Below is a small trained network, with its code and all its weights. Each question gives an input and a class and asks what happens when units are switched off, that is, made to give their printed mean instead of their output.

import numpy as np


def w(rows, s, z=0):
    codes = np.array(rows[::2]) - 128.0
    scale = np.full(codes.shape[1], s)
    scale[-1] = z or s
    return codes * scale


def f(y):
    return np.maximum(y, 0)


def log_softmax(a):
    a = a - a.max(-1, keepdims=True)
    return a - np.log(np.exp(a).sum(-1, keepdims=True))


def net(x, mask):
    res = np.array(x, float).reshape(1, 7) / 4 @ E
    y = f(res @ A[0][:, :-1].T + A[0][:, -1])
    res = res + np.where(mask, y, B[0][:, -1]) @ B[0][:, :-1]
    return log_softmax(res[-1] @ U[:, :-1].T + U[:, -1])


A, B = {}, {}
E = w([
[58,178,176,174,75,174,163,2,192,61,69],'x0',
[144,143,142,111,141,100,131,124,130,116,131],'x1',
[158,119,165,133,123,101,150,123,112,116,142],'x2',
[154,113,196,152,116,73,171,138,109,101,178],'x3',
[152,112,147,154,110,137,134,134,111,104,159],'x4',
[130,166,125,37,62,171,218,200,174,33,59],'x5',
[30,230,211,68,163,207,107,180,12,154,154],'x6',
],0.0089)
A[0] = w([
[140,178,155,202,163,133,86,30,55,234,141,144],'neuron 0',
[134,101,97,112,126,118,78,254,105,84,97,102],'neuron 1',
[167,86,60,154,160,88,72,153,90,224,216,160],'neuron 2',
[168,50,130,166,111,62,84,142,202,195,120,76],'neuron 3',
[126,118,77,100,68,74,98,201,63,161,166,243],'neuron 4',
[229,62,29,148,180,58,64,76,137,178,185,254],'neuron 5',
[128,66,104,209,127,85,130,64,222,75,87,123],'neuron 6',
[170,50,35,96,93,83,178,195,168,115,105,163],'neuron 7',
],0.0094,0.0044)
B[0] = w([
[91,49,185,112,145,134,31,3,224,110,234,212],'neuron 0',
[159,129,132,104,161,163,199,205,40,171,61,166],'neuron 1',
[87,112,222,73,114,175,64,167,129,180,106,227],'neuron 2',
[79,188,199,77,81,65,121,163,166,126,6,192],'neuron 3',
[154,93,157,74,202,254,176,212,61,157,79,192],'neuron 4',
[88,100,189,133,6,162,73,198,205,178,85,251],'neuron 5',
[188,91,43,113,45,63,37,68,71,82,84,210],'neuron 6',
[208,156,125,49,113,147,201,130,166,189,140,197],'neuron 7',
],0.0089,0.02)
U = w([
[79,162,184,94,64,167,151,152,123,110,95,255],'0',
[148,78,97,197,101,83,72,108,151,140,126,102],'1',
[125,109,165,139,193,161,79,187,79,175,179,103],'2',
[94,119,149,177,163,156,118,64,135,104,189,40],'3',
[209,97,98,75,106,121,215,189,169,186,155,43],'4',
[195,91,58,92,107,123,184,99,123,79,109,79],'5',
[137,154,86,117,160,161,190,202,11,137,152,67],'6',
],0.012,0.0045)

Each question gives the input, the list of numbers given to net, and the class t.
The units are the neurons (one row each of A and B). Each row of codes is followed by its name. A weight is (code - 128) times the scale printed after its matrix; where a second scale follows, it is the last column's (A, B and U).
mask holds one flag per neuron, in row order. A switched-off neuron (its flag False) gives its mean, the last column of its row in B, instead of its output. The means were averaged over made-up inputs and are rounded, as every weight is.
A unit's drop is (log p(t) with every unit on - log p(t) with that unit switched off) / (log p(t) with every unit on - log p(t) with every unit switched off).
The circuit of an input: a set's keep is (log p(t) with only the set's units on - log p(t) with every unit switched off) / (log p(t) with every unit on - log p(t) with every unit switched off). Starting from all 8 units, units are removed one at a time, each time the one whose removal leaves the highest keep (on an exact tie, the one counted first), for as long as the keep stays at least 0.8.
circuit, biggest first: the units of the circuit, biggest drop first
k most important neurons: the k neurons with the biggest drops, biggest first
drop when u is switched off: that unit's drop, to one decimal
input [-8,6,-6,-4,-2,-3,-2], class 0: circuit, biggest first -> [neuron 5]
input [-1,-5,7,3,4,-8,-6], class 0: 2 most important neurons -> [neuron 3; neuron 2]
input [7,3,-3,0,8,3,-1], class 5: circuit, biggest first -> [neuron 5; neuron 2]
input [0,5,0,7,-3,4,3], class 6: circuit, biggest first -> [neuron 5; neuron 0; neuron 3]
input [5,3,-8,4,8,4,0], class 5: circuit, biggest first -> [neuron 5; neuron 2]
input [6,3,4,4,8,1,-3], class 5: circuit, biggest first -> [neuron 5; neuron 2]
input [0,5,6,-2,5,-4,-8], class 0: 4 most important neurons -> [neuron 3; neuron 5; neuron 2; neuron 7]
input [-6,4,2,6,8,-2,-8], class 0: 2 most important neurons -> [neuron 3; neuron 5]
input [-1,-2,-6,4,-1,-1,4], class 2: 2 most important neurons -> [neuron 5; neuron 3]
input [0,7,-7,3,3,-2,-8], class 0: 4 most important neurons -> [neuron 3; neuron 5; neuron 0; neuron 7]
input [-5,7,3,1,3,-1,-3], class 0: 2 most important neurons -> [neuron 5; neuron 2]
input [5,-2,-7,-1,-3,3,0], class 5: 3 most important neurons -> [neuron 5; neuron 2; neuron 3]
input [-1,-6,-3,1,3,0,-8], class 0: 4 most important neurons -> [neuron 3; neuron 5; neuron 7; neuron 0]
input [2,-8,7,6,-8,8,-8], class 5: circuit, biggest first -> [neuron 6]
input [-8,7,8,-2,2,2,4], class 6: 2 most important neurons -> [neuron 0; neuron 1]
input [6,2,-1,6,6,0,-7], class 1: 3 most important neurons -> [neuron 6; neuron 4; neuron 1]
input [-2,3,3,-8,-5,-1,-7], class 0: 2 most important neurons -> [neuron 3; neuron 5]
input [4,4,-7,-5,8,5,0], class 5: 2 most important neurons -> [neuron 5; neuron 2]
input [1,7,1,1,-6,-5,7], class 3: drop when neuron 0 is switched off -> 0.3
input [-6,3,-7,0,0,8,0], class 4: circuit, biggest first -> [neuron 7]
input [0,-5,1,-6,-8,-5,1], class 2: drop when neuron 2 is switched off -> 0.2
input [0,6,0,1,-1,7,-1], class 4: drop when neuron 0 is switched off -> 0.0
